Facts:
triri (ρ tretrunak) (β pigri)
roklok (ρ fopluba)
skefem (ρ bruden) (β gosozu) (Σ tepuno,toril,drekur,meliklum,trotratran)
bridon (ρ gruten) (β grudu)
vamin (ρ zifi) (β plirazal) (Σ tretrunak,begros)
risin (ρ katepin) (β gibro) (Σ tegil,fovil,lostum,toril,plaklis)
bame (ρ triri)
pigri (ρ mefuzul)
trusam (ρ stodrir) (β tepuno)
bufo (ρ drakil) (β stodrir)
zeplatek (ρ bufo) (β ribiskek)
lostum (ρ drinuvok)
trobrel (ρ plabim)
tegil (ρ vaflotu) (β tepuno)
palor (ρ bribek) (Σ mifi,neklum,folim)
daval (ρ peli) (β stusti)
fetrus (ρ graplazer) (β tratrus)
noskas (Σ bame,bride,satrimun,daval)
klifabri (β salim) (Σ tegil,kloskas)
vavun (ρ tistak)
drakil (Σ nodrolu,tistak,mufla)
gonak (β tisker) (Σ tegil,mifi,stugum,stodrir)
vekas (ρ begros) (Σ dogro,kloskas,fluplo)
moski (Σ plipu,pagi)
stugum (ρ paskatrik)
botol (ρ flepum) (β fopluba)
bedaba (ρ vavun) (β fopluba)
grostam (Σ vavaflan,fopluba,pufi)
gruten (ρ zeplatek)
bribek (β tratrus)
ziklur (ρ leple) (Σ pufi,nedam,leple)
plirazal (ρ stogril)
dralaklon (ρ plinopal) (β nedam)
stogril (β bratupu)
bruden (β gidrom)
gibro (β salim)
tisker (ρ flapopla)
zasu (ρ nakla) (β tratrus)
pubo (ρ fetrus)
plinopal (ρ loklas)
kifu (ρ klistu)
madres (ρ bedaba) (β grafebil) (Σ drinuvok)
kloskas (ρ flosan) (β matubra)
vavaflan (ρ trodom)
flutru (ρ plipu) (β tratrus)
semes (ρ skefem) (β depli)
ropo (ρ toril) (β grudu) (Σ tado,pluskas,bibri,kugu)
dabemus (ρ stugum) (β zivam)
tretrunak (ρ digruzim) (β bratupu)
flukan (ρ zasu) (β tokan)
salim (ρ ribiskek)
fliklum (ρ flasu) (β bratupu)
stakles (β bubotur) (Σ tepuno)
kidus (ρ dremul) (β stodrir) (Σ tegil,skeba,mupek,fovil,gopok,lostum,bedaba,trodom)
satrimun (ρ vavaflan) (β ribiskek)
zodrim (ρ vekas) (β depli)
druklen (ρ mifi) (β zivam) (Σ bame,mefuzul)
tistak (β kizavim)
komom (β ribiskek)
bride (ρ tado)
stikon (ρ meliklum) (β bratupu)
leple (ρ flugrin) (β fopluba)
pufi (ρ botol)
zugil (ρ tokan) (β graskan) (Σ plubram,plirazal,fluplo,komom)
stestur (ρ flutru)
pluskas (ρ trobrel)
pugu (ρ fluplo) (Σ drinuvok,fliklum,peli,lostum,dralaklon)
graskan (ρ dredrak)
fiklel (ρ drekur) (β beplam) (Σ plubram,tisker,flapopla,komom)
fados (ρ moski) (Σ bubotur,truzol,vavaflan,flukan,stogril,bufo,trotratran)
stusti (ρ lostum)
katepin (ρ stakles) (β ribiskek) (Σ dralaklon,toril,plipu)
grudu (ρ stikon) (β gruten)
lozin (ρ kizavim) (Σ branabun,vavaflan,zifi,gibro,pagi)
kudan (ρ tegil)
bratupu (ρ fiklel)
nodrolu (ρ bibri) (β bratupu)
vadre (ρ graskan)
zime (ρ komom) (β noskas)
meliklum (ρ branabun) (β kizavim)
trovil (ρ zime) (β stestur)
tratrus (ρ plubram) (β gidrom) (Σ zolis,lubrir)
mupek (ρ semes) (β salim)
klistu (ρ pluskas) (Σ matubra,skeba,vavun,bratupu,meliklum,fedrol)
zoklo (ρ grostam) (β ribiskek)
plubram (ρ zodrim)
klurun (ρ semaklen) (β fiplak)
zolis (ρ klurun) (β kudan)
plaklis (ρ bame)
kava (ρ druklen) (β tratrus)
plabim (ρ palor)
plipu (ρ gopok) (β roklok)
graplazer (ρ fovil) (β tepuno)
flapopla (ρ madres)
pagi (ρ flukan)
tokan (β stakles)
ribiskek (ρ ropo)
defle (ρ plaklis) (Σ branabun,beplam,dabemus,tistak,digruzim,klurun,stodrir,vadre,gibro,komom)
zivam (ρ ziklur)
trodom (ρ lubrir)
dredrak (ρ dabemus)
loklas (ρ pigri) (β kudan)
flepum (ρ trusam) (Σ flapopla)
lisken (ρ gonak)
stodrir (ρ kidus) (β tado)
begros (ρ trotratran) (β pigri)
kibel (ρ kleklen) (β graskan)
nakla (ρ plirazal) (β zivam) (Σ drinuvok,gopok,fopluba,tisker,vadre,fetrus,zivam,zasu)
grafebil (Σ flapopla)
fluplo (ρ zivam) (β roklok)
neklum (ρ trovil)
flolabur (β ropo) (Σ kudan)
semaklen (ρ lisken) (Σ tistak,fiplak,peli,dredrak,pagi,trotratran,lubrir)
tepuno (ρ defle)
vaflotu (ρ roklok) (β tratrus) (Σ mifi,grudu,trusam,folim,bibri)
fedrol (ρ tisker)
flasu (ρ daval) (β noskas)
zifi (ρ bratupu) (β kizavim)
mufla (β depli)
vobror (ρ lozin) (Σ fiplak,grudu,lostum,pluskas,flutru)
skeba (ρ mupek)
nobrol (Σ mupek)
fovil (β matubra)
flosan (ρ grudu) (β skefem)
bubotur (β flapopla)
nedam (β beplam)
kufu (ρ nedam) (β dogro)
kleklen (Σ truzol,tado,fopluba,tokan)
beplam (ρ stestur)
paskatrik (ρ klifabri) (Σ flosan,zeplatek,flasu,stodrir)
lubrir (ρ bubotur)
mifi (ρ mufla)
peli (ρ nobrol)
drekur (β tisker)

Known rows:
gibro: [ 17  40 -20   9 -45  31 -21   2 -40  24 -14   2   6  -3  42  19 -34   7
 -10 -45 -10   7 -44  42  40  41  -6  10]
kugu: [  9 -20 -21  -9 -35   1 -18   2   3  -1 -23 -27 -19  -6   3   9  -4 -25
   6 -10  -6   4  -1  25  14   0  15  -9]
mufla: [ 15 -31 -36  17 -42  13 -29  25  24  14  23 -13  -6  -7   8  -9 -19 -16
  -7  -5   7 -32 -28 -13  45   1 -11  17]
kloskas: [-27 -13  42 -48 -57 -24  22  21   1  29  25  -5 -21   1 -47 -20  35  -2
   9 -34  38  20   1  30  15 -12  37 -40]
trotratran: [  3 -38 -18  31   0  24   8 -26  42  -7  -3  -2  31 -13  39   3 -49  36
 -18  -3 -29 -54  -8  -1 -45  47 -35  -4]
stodrir: [  1 -38 -30  -5  25   1  -9 -13  17 -10   1   3 -42   3  11   9   4 -47
  52  16  -4  16 -18  33  33  60   6 -53]
pufi: [-11  31 -24  17 -66  -3  15  33 -47  -1 -40 -11   9   4  30  29   8  -5
 -15  -5 -26  19  47  40  19 -40  27  23]
grudu: [ 19 -38 -14  -2  30 -47 -24  28  44 -50 -22 -37 -12 -15 -14  12  37 -51
  10  55  -1  15  50  25 -13 -54  44 -27]
stakles: [  0  39  48  33  61  22  44  -4  36   1  45  63  53  -8  39   0  36  33
 -25  39   0  25 -27 -27 -12  -5 -39  23]
leple: [ 13 -36 -39  21 -27  13 -22  11  32  15 -13   4 -20 -10   8 -17 -17 -12
  14  -4 -27 -46 -31  10  38  50 -21  -1]
bubotur: [  7 -36 -27  24 -12  12 -21   8  29  -7 -11   8 -23 -10  23  -7 -46 -13
  21  -7 -22 -32 -35  23   3  55  -2  -3]
semes: [ 25 -16 -13 -11 -33  -2 -29  17  38  20 -14 -21   7 -19 -12 -14  16 -17
  -8  -3   0 -22 -33  24  39 -27  -9  16]
pigri: [ 12 -27   4  17  20   3 -30   4  11 -37  21 -25 -34  -3  21  21 -52 -37
  22  11  26  16 -20   3 -24   8  28  -9]
skeba: [-35  19  59 -24 -55 -23   3  29   2  15   1 -12  -9  -1 -43 -14  12  22
  -1 -32  23  14   6  23 -40 -25  41   1]
daval: [ 27 -11 -18 -10 -27   5 -34  13  33  23 -17 -24   4 -15  -8  -4  12 -15
  -7   3  -3 -12 -25  18  34 -28 -13  11]
roklok: [ 13 -26   2  19  15   4 -32  -1  16 -30  19 -25 -34  -4  18  18 -55 -39
  20   8  27  15 -20   3 -28   7  32  -4]
flugrin: [ 17 -38 -18  17 -29  10  -8 -39  36  -8  -8 -27 -16 -15  12 -15 -45   6
   4  -7 -11 -54 -17  12 -23  48  -4 -38]
flukan: [  4   6 -34 -23 -49   6 -26  28 -10  -5 -28 -23  20  -9  -2  -9  19 -10
 -18 -40 -18 -14 -22  20   4 -30  28  23]
flosan: [ 11  -2 -33 -38 -42   0 -25  11 -14   2 -26 -33   3  -6 -17 -12  35 -19
 -10 -36 -11  -4 -10  13  13 -23  28  10]
salim: [-19  61  64 -18 -54  18 -10   8 -54   3 -19  -2 -28   7  17  27 -51  18
  16 -46  28  28 -43  44 -23  25  48  -5]

Rows:
No name comes twice in this set of rows, the named rows included.
[-10 -33 -12  -4  17 -51 -24  28  24 -64 -38 -33   1 -13 -23  -8  25 -44
  -5  22 -17   2  50 -10 -58 -58  61  22] => gruten
[ 16 -35 -42  -3 -41   8 -28  19   9  16  26 -29 -29  -4   3   3  14 -42
   8   0  21  -5 -16  20  52  11  -8 -29] => trusam
[ 13 -31 -30  18  -1   7 -28  10   9  -2  23  -7 -23  -1  22  11 -29 -32
   2   9  10   4  -9  -4  33   4  -8   1] => bame
[ 25   5   4   5  -4   7 -32  21  34   3 -20 -23  12 -18   8  11 -22 -15
  -8   3 -11  -4 -22  20  -2 -30  -6  21] => dredrak
[  9 -12 -29  16 -34  12 -17  11 -10  -7 -27 -20   2  -4  31  19 -17 -21
 -11  -4 -27   4  10  29  14  -5   3  14] => truzol
[-41 -25  60  20  37  12 -25  41  46  17  61  25  32 -11 -34 -21 -41  44
 -17 -20  34 -17 -42 -70 -62  12 -21  15] => toril
[-44  45  73  18 -15 -12  20  36  -5 -29 -14  23  14  -1   4  17 -41  28
 -11 -20  -2  24  13  28 -60 -32  49  23] => tepuno
[  9 -15 -42 -48 -17  -5 -17  -3 -45 -14 -31 -40 -15  -1  10  20  36 -45
   7 -24  -9  23  22  32  33 -15  29 -37] => bibri
[-12 -18 -15  31  -7  22 -20  44  40  22  51  23  40 -10  12 -14 -42  35
 -20 -13 -11 -43 -31 -63 -21  -4 -35  33] => plipu
[  0  17  11 -28  21  -8 -26   0 -25 -46 -33 -30 -15  -3   5  11 -25 -26
   3 -27   2  19  -9  25 -52 -28  48   7] => graskan
[  6 -13  12   1  -8  -3 -25  -4   6 -23 -16 -20 -21  -7   1   8 -36 -20
  10  -8   5  11 -10  22 -38  -4  33  -4] => gosozu
[ 22 -38 -42  28 -44  26  22 -44  30  -4 -11 -21  32 -16  39 -12 -24  31
 -22   1 -22 -72  -7  21  14  43 -27 -22] => tistak
[-55  10  74 -48  42  -1 -13  33  39  12  57  14  38  -8 -43 -29  30  33
 -16 -45  37  11 -39 -60 -65  -6  21 -22] => lostum
[ -2 -25  -1  24   0  16 -28  30  38   2  46   4  15  -4   6  -1 -46   8
 -16  -3  10 -15 -24 -47 -30   2 -14  22] => peli
[-17  23  43  -9 -55 -23  -1  18 -32 -18 -31 -21 -26  -2 -19  11 -21  -2
   9 -21   4  22  23  36 -40 -36  52  10] => stusti

Now the same things, written a new way:
Known rows:
kidus: [-20  13   8  10   2  16  -3  -3  12  -3  12  -4   6  -1   8   6   3   0
  26   5  -9  -5   1  -2   1 -16   0   4   4  -3   4   7   7 -14  -1]
gopok: [ -8   6  11  -2  -4   0  -4   6   5  -1  11  -3   9  -2  -2  10   2   1
   8   4   9 -11  -2  -3 -12  -1   3   7  -6   9  -4   2   8  -5   5]
plipu: [-11  11  14   6   3   0   1  11   5   1   6  -4   2   0   5  16   6  -6
 -17   3  10   9   0   2  -7   0   2   6   1  -3  -4   4  14  -9   2]
skeba: [ -1  -6   5 -11   0   1   1   4   1   5   4   2  -2  -3  -6   0   3  -6
  -6   4   0  -8  -3  -1 -14  17   1   9   1  -2   3   1  -3   8   1]
noskas: [ -7 -14   6  -5 -27 -10   3 -12  18 -14   1  19   8  10 -37  -7 -19 -11
  15  -3 -29 -15  14  -9 -14  13 -13   7  -2   3   0  15  25 -31 -24]
satrimun: [-18 -15   0  -5 -14 -19   4  15  10 -14 -14   5  10  21 -28  10 -12 -24
 -15  -3 -31 -16   6   9 -15  22  -2   2   3 -13   4  13  13 -33 -26]
vaflotu: [-13  10   1  13   4  16   1  -1   5  12   8  -6  10   0 -13   2   2  -7
   4   2 -11  -2   5  -5  -1 -11  -1   4   8 -10   6   3  -7  -1   6]
mifi: [ -3   4   5  -1  -3   0   2   9   2   4  11   1   5  -4 -11   6   2  -3
  -9   2   8  -5   1  -5 -15   6   2   7   0   8  -4   3   1   5   7]
gonak: [-18  10   9   8   2  11  -4  -2   8   9  14  -8   4   0   8   0   3   1
  20   4 -11  -2   5  -4  -3 -16  -7   4  -3 -14   3   4  10 -14   0]
truzol: [ -2   1   8  -4  -3  -1   0   5   3   1   8   0   3  -4  -4   6   2  -2
  -4   3   7  -7  -2  -2 -13   7   3   8  -1   5  -1   3   1   2   4]
trobrel: [-4  3 12  2 -4  6  1 -6  8  6  9  2  8 -3 -7  0  3 -2 -1  2  7  0  1 -6
 -7 -4  0  7 -1  6  0  4  7 -4  6]
kufu: [-10  -7   2  -5   3   4   2   2   2  15   6  -4  -7  -1   4 -11   6  -2
  -2   4 -12  -5   2   1 -10   7  -6   5   1 -19   8   3  -2  -1   0]
gruten: [ 14   5   8  -8  -9   4  -1 -11   3   7  12  10  -4 -11 -14  -2  -3   3
   3   7  -4  -5   3 -13 -14  10  -4  13   0   3   1   4  -3  10   2]
vamin: [ 30  -2  22  10  12 -10  32  24   7 -23  -2   4 -24  35 -21   0 -26 -17
  81   8   3  23  -4   7  28   0  15   7  19 -25  27  -8  32  53  25]
tokan: [ -4   2   7  -8  -7  -6   6  -1   1   6   7   5  -3  -4  -3  12   3   5
  -7   4   5   0  -1  -2 -13  15   4   9   2  -2  -2   1   0   7   4]
pugu: [ -9  -5   5  -7   1  14   3 -17   6  10   5   5  -1  -4 -10  -6   2  -4
  14   4 -11  -3   2  -5  -4  10  -5  10   5 -10   8   1  -1   5   1]
flolabur: [ -7  -6  20  48  23 -36 -42  -9   1 -11 -20  41 -27  10  29  31  32   7
  34 -14   5  -6  18 -15  -3 -27 -20   7   8  20  32  -5 -52  21 -10]
skefem: [ -2  -4   6   5  -7  13   2 -15   9  16   7  -2  19  -2 -16 -15   1   0
  11   1  -2 -11   3 -10  -4 -15   0   4  -1   8   8   6  -7  -3  13]
gibro: [ -1   4   8  -3  -2   2   0   4   2   2   6   0   7  -3 -10   8   1  -3
  -5   4   3  -9  -2  -3 -11   5   6   9   1   6   0   3  -3   2   5]
plubram: [  4   2   5  -7  -7  -2   3   1   1   6   7   2   3  -5  -6   8   2   1
  -5   5   3  -5   0  -4 -13  10   2   8   1  -3   1   4  -7   7   2]

Rows:
No name comes twice in this set of rows, the named rows included.
[ 15   5  13  -2  -6   7  -5  -4   8   5  15   5   1 -10  -9 -12  -1  -2
  -2   5   4  -3   4 -15 -14  -4  -9  11  -7  13  -2   7   9  -1   2] => pigri
[ -8  12   8   6   2   6  -8  11   6   7  14 -12   6   0   8   2   3  -3
   9   5  -6  -5   2  -3  -9 -13  -7   4  -5 -10   1   6   7 -13  -2] => triri
[ -9  10   9   3   2  -1  -6  18   4   4  13 -12   3   0  11   7   4  -1
   0   5   0  -7   0   0 -12  -8  -2   4  -7  -5  -3   5   8 -14  -1] => drekur
[-24   6  10   2   0  -2   0   9   4   2   6  -9  12   4   5  20   6   1
   6   2  10  -6  -3   5  -7  -3   8   3  -2  -1  -3   0   8 -10   7] => meliklum
[-13   6   9   2  -4   8  -2  -2  10  -7  14   2   4  -4   4   5   2   5
  22   4   2 -11  -2  -4  -7  -7   4   6   0  11  -1   5   9 -10   2] => flugrin
[-19  -4  10   2 -19 -21  -2   8  11 -17  -6   8  15  18 -36  13 -18  -9
   0  -1 -28 -23   6   1 -13   6   3   5  -5  10  -8  13  24 -45 -17] => mefuzul
[ -7   1   4  -2   7   9  -1   3   2   9   4  -3  -5  -1   0  -1   4  -8
  -5   5 -16  -2   1   0  -7   7  -4   8   4 -18   7   3  -3   0  -3] => bridon
[-13 -14   4  -7 -16 -20   3   6   7 -12 -13  13   4  17 -40   3 -16 -17
 -15  -1 -37 -21   5   3 -16  24   0   8   2   0   0  12  13 -32 -20] => bride
[-32 -19  -4  10 -20 -27  12  11   5   4 -11   4  16  24 -41  -2 -13  -2
 -19  -6 -34 -28   7   6 -16   3  10  -2   1   5  -2  11   3 -41  -3] => daval
[ 10  -2   5 -13 -13   4   3 -11   7   3  11   8   7  -8 -10   4   0  -1
  13   3  10  -4   2 -10 -13  14  -4   9   0   2   4   4  -3  14   0] => ribiskek
[-11  -6   2  -7   2   8   3   2   6   5   3  -4   5   1   3   3   7 -12
   5   1  -1  -1   0   3  -8  11  -4   4   5 -20  10   3  -2   5  -4] => zoklo
[-32   7   9   7   1  -4   3  12   4  -1  10  -4  -5   2  18  14   8  12
   2   4  -1  -6  -4   7  -7  -5  10   3   0   2  -5   3  14 -19   5] => stogril
[-13  11   8   8   3   9  -6   5   6   6   7 -12  14   3  -1   9   2  -4
  11   4  -7 -10   0  -1  -3 -14   2   4  -1  -5   3   4   0 -11   4] => bruden

Now the same things, written a new way:
Known rows:
gruten: [ 10  17  10 -17 -15   5   9  30 -15 -22  30  -2  -9 -25   0 -12 -32   1
  -2  23   2  16   2  12  -7  34 -15  10   8 -33  -9 -20  14 -37  16  -2
   3]
zime: [ 18   9  17 -40 -18   9  26  29  -8  -7  24  -1  -5 -15  -8  -6 -42  -8
   5  16  -1  29  -1   7   7  32 -13   2   3 -27   4 -11   5 -25  -6  -2
   9]
noskas: [  5  26   7 -33 -22  19  33  42 -17  -9  34   9  -5 -27  -3  -8 -32  -5
 -15  21   8  20   3  17   5  25 -22   6   8 -46 -17 -17   7 -35   6   2
  -1]
daval: [  9  19  16 -40 -24 -16   7  31 -15 -31  24  -8  -5 -19   1   8 -35   2
   5  23  -6  30 -28   2  -9  32 -29  15  17 -49   5   2  11 -20   5 -10
   8]
pigri: [  8  13   2 -30 -25  12  17  37 -11 -15  34  -2  -3 -26  -5  -4 -40  -1
   1  25   0  22   7  18  -8  27 -25  12  13 -26  -5 -21   6 -34  10  -7
   9]
begros: [  9  18  14 -44 -28  -4   9  27 -11 -15  30  -3  -3 -25 -11   7 -45   5
  14  16   1  38  -9  12  -3  22 -30  29  18 -38   9  -6  10 -21   3 -12
  10]
tokan: [ 15  -5  19  -6  -7  -4   9  10   2   4  25  -5  -8  -3   0  -3 -29  -8
   7  -3   6  20   4   1  10  41   7  15 -11 -10  27  -9  10 -27   0  -9
  40]
beplam: [ 26   6   4   5 -11  22 -15   8   5 -22  11  -2   1 -16  -3 -10 -42  14
   0  25   0  17   0   9  -9  31 -17  20  -7 -23  -5 -29  16 -50  14 -13
  19]
fiklel: [-11   8  -5 -11  -9  44  31  34   4  -2   7  13  -7 -13 -17   9 -38   8
   2  13   2  18  -8  20  -4  19 -21  22 -16 -24   5 -25  18 -41  -5 -20
   3]
stestur: [ 11  19  11 -20 -15   7  13  31 -13 -26  30   0  -7 -24   2 -18 -35  -4
   0  19   0  20   7  10  -1  34 -15   4   7 -35  -7 -20  15 -35  15  -3
   5]
tado: [ 17   3  16 -13 -10  -7  -2  16   2 -33  27 -29  -4 -19  -2   5 -36  14
   8  27   6  25   5   6  -9  50 -21  24  11 -28  10 -28  19 -38   7 -10
  17]
ropo: [  4  -6   7  -9  -3  26  42  28 -18   0  16  15 -21 -12 -18   0 -40 -14
  -6   2   6  18  -9  28  -3  36 -10   3  -9  -3  -8 -32   2 -39  -5  -6
 -12]
semaklen: [ -8  -2   4  -6   0  34  37  34   0  -6  16  -5 -15 -15  -3  14 -30  -2
 -13  18  11  11   3  22  -7  46 -21  15  -8 -28  -6 -44  12 -46 -13  -2
   0]
fopluba: [ 20   0  -4  -6 -21  10  -7  17  -1 -13  22 -11   3 -20  -8   7 -44  14
  21  20   5  17   3  16 -14  35 -20  30  11  -4   7 -31   6 -36  14  -9
  27]
bubotur: [  8   8   4 -12 -18   5  12  17  -8 -20  20 -10  -7 -15 -15  27 -43   5
  19  10   5  30 -22  20 -18  34 -32  41   9 -24  12 -18  10 -32  10 -19
  17]
tepuno: [ 28   0  20   0  -9  -8   1  12 -16 -28  32 -20 -10 -29  -5  -8 -46 -11
  -3  16   2  20   2  14 -14  46 -17  21  11 -18  -5 -29   5 -42  13  -9
  23]
fliklum: [  8  -5  31   1  -3  -8  11 -11 -20 -40 -15 -26 -10 -21 -10  21 -68  -9
   1  16  20  26 -15  14  -5  40 -35  45  13 -43  12 -19  10 -35   8 -27
  -3]
plipu: [ 27  -8   3   3 -15  20   8  17 -16 -17  22   2  -9 -28 -25 -12 -65  -7
  18  12  -4  20   4  26  -8  33 -11   9  14  20   0 -32   3 -37   7 -11
   7]
stikon: [ -7   9  12  -7 -20  18  37  26 -31   3  -9  12   0 -35  -4 -10 -67 -27
  11   0   3  11   3  19  19   8  -7  13  13 -19   1  -7   5 -23  11  -1
   9]
lozin: [ -7  12   9 -13   0  26  19  31   6 -16  18 -10  -7  -6   0  18 -18  17
 -14  23  16  16   2  14  -7  45 -25  29 -14 -56   3 -33  29 -47  -2 -12
   1]

Rows:
No name comes twice in this set of rows, the named rows included.
[  9 -17  31 -24 -15 -14  22  16 -15 -17  10 -33   2 -27  -2  -6 -54 -22
   6  24  15  19  28   7  22  37 -12  17  19 -23  16 -26   3 -24  -7   7
  16] => bratupu
[  3  15  12 -26 -25   5  31  10 -29  -2   1  -2   4 -32  -9  -6 -70  -8
  21   6  15  22 -15  16  18  12 -32  28  23 -32   5  -3   7 -18  12   1
   6] => tretrunak
[ -4  16   9  -7  -1  28  16  19   0 -12  10   3  -9  -4  -6   9 -35  10
 -15  12   8  23 -26  17 -18  33 -27  23 -21 -55  -1 -15  27 -46   2 -23
   0] => zugil

